Below are the code and all the weights of a small trained network. Each question names an input and a target symbol and asks about switching units off, where a switched-off unit gives its printed mean instead of its output.

import numpy as np


def w(rows, s, z=0):
    codes = np.array(rows[::2]) - 128.0
    scale = np.full(codes.shape[1], s)
    scale[-1] = z or s
    return codes * scale


def f(y):
    return np.maximum(y, 0)


def softmax(a):
    e = np.exp(a - a.max(-1, keepdims=True))
    return e / e.sum(-1, keepdims=True)


def log_softmax(a):
    a = a - a.max(-1, keepdims=True)
    return a - np.log(np.exp(a).sum(-1, keepdims=True))


def net(x, mask):
    ids = ['αβγδεζλμξπστω'.index(c) for c in x.split()]
    T = len(ids)
    res = E[ids] + P[:T]
    q, k, v = (res @ M[0].T for M in (Q, K, V))
    z = softmax(np.where(np.tri(T) > 0, q @ k.T / 3**0.5, -1e9)) @ v
    res = res + np.where(mask[0], z, O[0][:, -1]) @ O[0][:, :-1]
    y = f(res @ A[0][:, :-1].T + A[0][:, -1])
    res = res + np.where(mask[1:9], y, B[0][:, -1]) @ B[0][:, :-1]
    return log_softmax(res[-1] @ U[:, :-1].T + U[:, -1])


Q, K, V, O, A, B = {}, {}, {}, {}, {}, {}
E = w([
[199,115,173,253,156,17,90],'α',
[84,112,133,58,171,125,207],'β',
[78,42,118,99,204,150,129],'γ',
[185,124,106,127,137,155,130],'δ',
[48,99,87,123,80,52,142],'ε',
[95,142,83,125,102,200,63],'ζ',
[196,138,166,163,157,209,71],'λ',
[193,132,78,24,74,199,106],'μ',
[33,120,112,160,99,135,109],'ξ',
[84,191,135,152,85,140,125],'π',
[102,150,159,119,78,78,138],'σ',
[130,158,106,163,130,77,108],'τ',
[64,130,95,143,74,185,117],'ω',
],0.021)
P = w([
[241,54,163,143,25,181,232],'0',
[105,169,70,113,127,112,115],'1',
[130,156,2,106,135,138,99],'2',
[75,220,102,84,136,36,105],'3',
[77,183,59,86,130,131,107],'4',
[56,188,41,92,135,130,109],'5',
[51,195,64,86,131,111,122],'6',
[45,185,56,98,128,132,138],'7',
],0.0069)
Q[0] = w([
[57,173,111,196,98,129,98],'h1',
[3,254,82,140,83,152,106],'h1',
[143,188,80,161,70,154,125],'h1',
],0.0079)
K[0] = w([
[175,131,170,176,69,101,201],'h1',
[148,2,187,117,7,191,212],'h1',
[172,162,151,222,82,177,158],'h1',
],0.0079)
V[0] = w([
[180,202,249,123,43,159,177],'h1',
[200,185,116,13,159,228,31],'h1',
[113,162,153,203,100,236,2],'h1',
],0.0073)
O[0] = w([
[182,93,46,75,160,111,197,208],'h1',
[104,197,134,239,158,154,208,88],'h1',
[142,254,39,187,50,29,132,253],'h1',
],0.011,0.0051)
A[0] = w([
[67,114,131,58,79,93,123,38],'n1',
[130,144,90,63,121,132,159,1],'n2',
[101,99,192,122,181,94,91,113],'n3',
[173,111,151,139,86,116,72,102],'n4',
[186,179,152,131,140,128,74,72],'n5',
[122,127,147,152,76,129,127,68],'n6',
[90,171,118,124,90,119,109,176],'n7',
[134,112,147,8,171,135,158,131],'n8',
],0.012,0.0047)
B[0] = w([
[226,171,142,183,158,165,62,210],'n1',
[194,115,93,37,152,116,226,184],'n2',
[81,112,55,113,63,176,180,180],'n3',
[112,136,180,182,189,96,171,198],'n4',
[185,120,108,108,135,146,168,181],'n5',
[254,165,142,127,107,118,100,149],'n6',
[116,2,131,134,105,138,110,250],'n7',
[29,189,153,168,160,111,102,218],'n8',
],0.0094,0.013)
U = w([
[199,1,136,145,153,92,69,97],'α',
[46,170,118,174,207,105,188,2],'β',
[64,51,124,145,151,161,154,134],'γ',
[144,59,97,50,65,97,89,114],'δ',
[124,56,159,126,88,166,92,113],'ε',
[93,125,115,184,50,84,69,127],'ζ',
[218,197,129,138,198,137,69,138],'λ',
[179,141,102,9,104,121,177,101],'μ',
[124,96,118,94,123,118,84,152],'ξ',
[94,142,146,166,151,128,69,114],'π',
[115,74,115,107,164,148,174,196],'σ',
[104,167,112,60,213,93,169,156],'τ',
[66,137,63,106,135,66,185,12],'ω',
],0.008,0.0042)

Each question gives the input, a string of symbols that net reads in full, and the target symbol t.
The units are the heads (3 rows each of Q, K, V and O) and the neurons (one row each of A and B). Each row of codes is followed by its name. A weight is (code - 128) times the scale printed after its matrix; where a second scale follows, it is the last column's (O, A, B and U).
mask holds one flag per unit, heads first, then neurons. A switched-off unit (its flag False) gives its mean, the last column of its rows in O or B, instead of its output. The means were averaged over made-up inputs and are rounded, as every weight is.
A unit's drop is (log p(t) with every unit on - log p(t) with that unit switched off) / (log p(t) with every unit on - log p(t) with every unit switched off).
The circuit of an input: a set's keep is (log p(t) with only the set's units on - log p(t) with every unit switched off) / (log p(t) with every unit on - log p(t) with every unit switched off). Starting from all 9 units, units are removed one at a time, each time the one whose removal leaves the highest keep (on an exact tie, the one counted first), for as long as the keep stays at least 0.8.
units of the circuit, in order: the units of the circuit, biggest drop first
top k neurons: the k neurons with the biggest drops, biggest first
input ζ λ ω α ζ π, target ζ: units of the circuit, in order => h1, n7
input α λ β, target β: top 2 neurons => n8, n7
input ζ ζ λ ζ ζ σ λ δ, target ζ: units of the circuit, in order => h1, n2, n7
input ε π λ ζ α ε σ, target π: units of the circuit, in order => h1, n8, n1
input ω σ ε, target δ: units of the circuit, in order => n4, n8
input ζ ε σ, target ζ: units of the circuit, in order => h1, n2
input ε λ α ξ ζ β λ ξ, target π: units of the circuit, in order => n8, h1, n1
input π α ω τ, target μ: units of the circuit, in order => h1, n2
input σ ε σ, target τ: units of the circuit, in order => h1, n8, n2
input λ π β ζ ω, target ω: units of the circuit, in order => h1, n1
input α ζ μ ε ε, target λ: top 2 neurons => n1, n8
input α λ β ζ α ξ, target λ: units of the circuit, in order => n1, h1, n8
input β γ γ ω, target γ: top 2 neurons => n3, n8
input λ α ζ ζ ζ ζ δ ξ, target ω: units of the circuit, in order => h1, n8
input ζ γ ζ ξ β, target β: top 2 neurons => n7, n8
input ξ π ζ ω α τ σ ω, target α: top 2 neurons => n1, n7
input α α α π σ α γ, target γ: top 2 neurons => n3, n6
input σ τ ζ τ π, target τ: top 3 neurons => n8, n2, n7
input ω λ ζ ζ, target δ: top neuron => n7
input ε ε ζ, target π: top 3 neurons => n8, n1, n7
input π γ ζ λ σ, target μ: top 2 neurons => n2, n4
